
[[  2  -3   3   0   5  -3  -4   9  -3  -2   0   0   4  -1  -1   3  -7  -4
   -2   6  -3   4   0  -2]
 [ -7 -11  -1   4  -6 -14  -1  11  -3   3  -6   9   5  -1   3   9  -4  -9
   -2   4  -1  10   3  -1]
 [ -2   0  -8  -7  -6  -1  -3  -5   6   7   0  -3  -3   2   3   0  -2   3
    3   5   3  -8  -4   3]
 [  8  13  13  -5  19  19  -4   0   4  -7   7 -14   5  -2  -6  -8  -8  -1
   -2   3  -6  -7  -2 -10]
 [-14 -21 -18   5 -23 -32   3  11  -4  12 -10  18  -1   5   8  16   2 -14
    5   4   4  14   0  11]
 [  5   3  11  -3  12   9  -4   8  -4  -6   1  -6   3  -1  -3   0  -5  -2
   -3   5  -5   1   0  -8]
 [ -5 -12   0   6  -1 -15   2  15 -11  -2  -8  10   3   5   1  11  -4 -14
   -2   2  -5  15   1  -1]
 [ 12  18  11  -4  13  15 -10  -4  13   2  14 -14  -2  -7  -6  -9  -6   7
   -1   3  -2 -14   1 -14]
 [ -6  -7  -7   0  -9  -7  -3   4  -1   3  -5   4   0   1   3   5  -2   1
    0   6   5   1  -3   4]
 [ 18  25  13  -8  18  32  -8  -4  12 -12  18 -25   4 -10 -10 -20  -4  19
   -7  -1  -1 -18   2 -19]
 [  1   2   0  -4   3   2  -5   1   2   2   1  -5   1  -1   1  -2  -4   0
    0   5   1  -4  -2  -2]
 [ 12  15  12  -5  13  21  -8  -6   6  -4  11 -16   1  -5  -5 -13  -3  12
   -3   2   0 -15  -1 -10]
 [  1   3   2  -4   3   5  -3   1   1   0   1  -6   1  -1  -1  -2  -3   4
    0   4   1  -7  -3  -2]
 [  6  10   7  -7  13  17  -4  -6   2  -4   4 -12   2   0  -4  -8  -5   5
   -3   3  -3 -10  -4  -6]
 [  8   8  11  -5  16  19  -4  -3  -4 -11   1 -12   4   2  -3  -6  -5   3
   -2   3  -4  -8  -4  -5]
 [  8  11  12  -4  16  18  -5   2   2  -6   5 -13   3  -2  -5  -7  -6  -3
   -2   2  -6  -7  -1  -9]
 [ -2  -8   9   5  11  -3   4  14 -13 -12  -8   3   9   3  -3   7  -6 -14
   -6   0  -8  15   3  -3]
 [ -6 -16  -4   3 -10 -17  -1  10  -4   4  -6  11   3   1   4  11  -3  -9
   -2   3  -1  10  -1   1]
 [-11 -17  -9   4  -8 -17   6   8 -13   0 -14  12   5   7   3  12  -2 -15
   -1   2  -4  17  -1   7]
 [-11 -13  -5   6  -4 -18  11  10 -17  -6 -17  15   4   9   2  11   0 -15
   -1   0  -3  19  -1   9]
 [ 21  31  38  -3  50  48  -3   1  -3 -30  13 -31  10  -4 -15 -21 -13   6
  -13  -3 -14 -10   1 -24]
 [  6  11   9  -4  12  13  -2  -2   5  -2   4  -9   0  -2  -4  -6  -6  -1
   -1   4  -3  -8  -2  -7]
 [ 35  42  54  -2  65  66  -7   6  -2 -44  23 -42  15 -11 -20 -32 -13  18
  -20  -8 -16 -16   4 -35]
 [  9  15   6  -7   7  23  -7  -9   5  -5   7 -14   0  -6   0 -14   0  18
   -2   3   6 -16  -4  -2]
 [ -9 -15  -9   3 -11 -17   2   9  -7   2  -9  12   2   4   6  12  -1 -10
    1   4   1  13  -1   6]]

[  9 -12  -2   3   3  -5  17  25   0  -4   3   2  -5   2  -2  -2  -9  -5
  -7  -2   4]  23
[  1   7   6   0  -3  -7  14  15   8  -2   0   0   6  -5  -5  -5  -6  -2
 -12   5  -9]  15
[ 2  0 -1 -1 -1 -4  4  1  0 -1  1  1  0 -2 -4 -2 -1 -1 -5 -2  3]  10
[ 5 -5 -5  0  2 -3  1 -2 -4 -1  1  2 -4  1 -2  0  0  0 -2 -6 13]  2
[  1  -4  -2  -2  -2  -2  -2 -12  -4   1   0   1  -1   1  -6   1   1   1
   3  -3   7]  8
[ -4   9  -1   0   3  -1 -17 -26  -4   9  -4  -1   3   2   1   3   0   0
  15   9 -12]  19
[ 5  0  2  1  2 -8 12 16  3 -1  1  1  0 -1 -3 -3 -9 -3 -8  2 -3]  13
[ 2  0  0 -1 -1 -4  6  3  0 -1  0  1  1 -1 -4 -2 -3 -1 -5 -1  2]  12
[  1   5   3  -1  -2  -7   9  13   5  -2   0   1   3  -4  -4  -4  -5  -2
 -11   2  -4]  21
[  1  10  24   2  -8 -20  47  70  31  -4   0  -2  18 -11  -6 -13 -27 -12
 -29  27 -53]  22
[ -5  -1  -6  -4  -2   6 -18 -37  -8   3  -1   0  -2   2   0   4  14   5
  13  -5  11]  4
[  5 -11   5   2  -4  -8  26  41  14  -9   3   1   0  -2   1  -7 -10  -7
 -13   1  -7]  9
[-4  4  5 -4 -7 -4  3 -8  4  0 -1  0  6 -5 -8 -2 -1  1 -4  1 -4]  0
[ -5   2   1  -5  -6   1  -7 -24  -1   2  -2  -1   5  -2  -5   1   7   2
   5  -2   2]  17
[  4   3   3   1   2 -10  14  14   2   1   0   1   2  -1  -4  -3 -10  -3
  -6   6  -8]  14
[-2  5  6 -3 -6 -7  8  1  5  0 -1  0  7 -5 -7 -3 -4 -1 -6  5 -9]  5
[ -7   9   4  -4  -6  -1  -7 -23   2   4  -3  -2   8  -4  -3  -1   3   1
   4   5 -11]  6
[  2   5   6   0  -2  -8  14  15   8  -2   0   1   5  -5  -4  -5  -7  -3
 -13   4  -9]  3
[  1  15  18   1  -3 -19  29  47  20   1  -2  -1  14  -9  -7  -9 -21  -9
 -22  22 -39]  20
[ -3   1  -1  -4  -3   1 -11 -27  -4   4  -1   0   1   0  -4   2   5   2
   9  -1   2]  24
[ -6  11   7  -3  -4  -6  -2 -15   5   6  -3  -2   9  -4  -4  -1  -2  -2
   5  12 -20]  16
[ -4   7  -1  -2   1   1 -13 -28  -2   7  -3  -1   2   1   0   2   3   0
  12   5  -6]  18
[ -6   4   2  -5  -7   1  -7 -22   1   1  -2  -1   5  -4  -6   1   6   3
   2   0   0]  1
[  5  -3   3   1   0  -6  17  26   5  -4   2   1   0  -3  -2  -4  -7  -3
 -12   0  -2]  11
[  0   1   5  -1  -6  -3  13  24  10  -7   2   1   3  -7  -4  -6  -1  -1
 -19  -4   2]  7
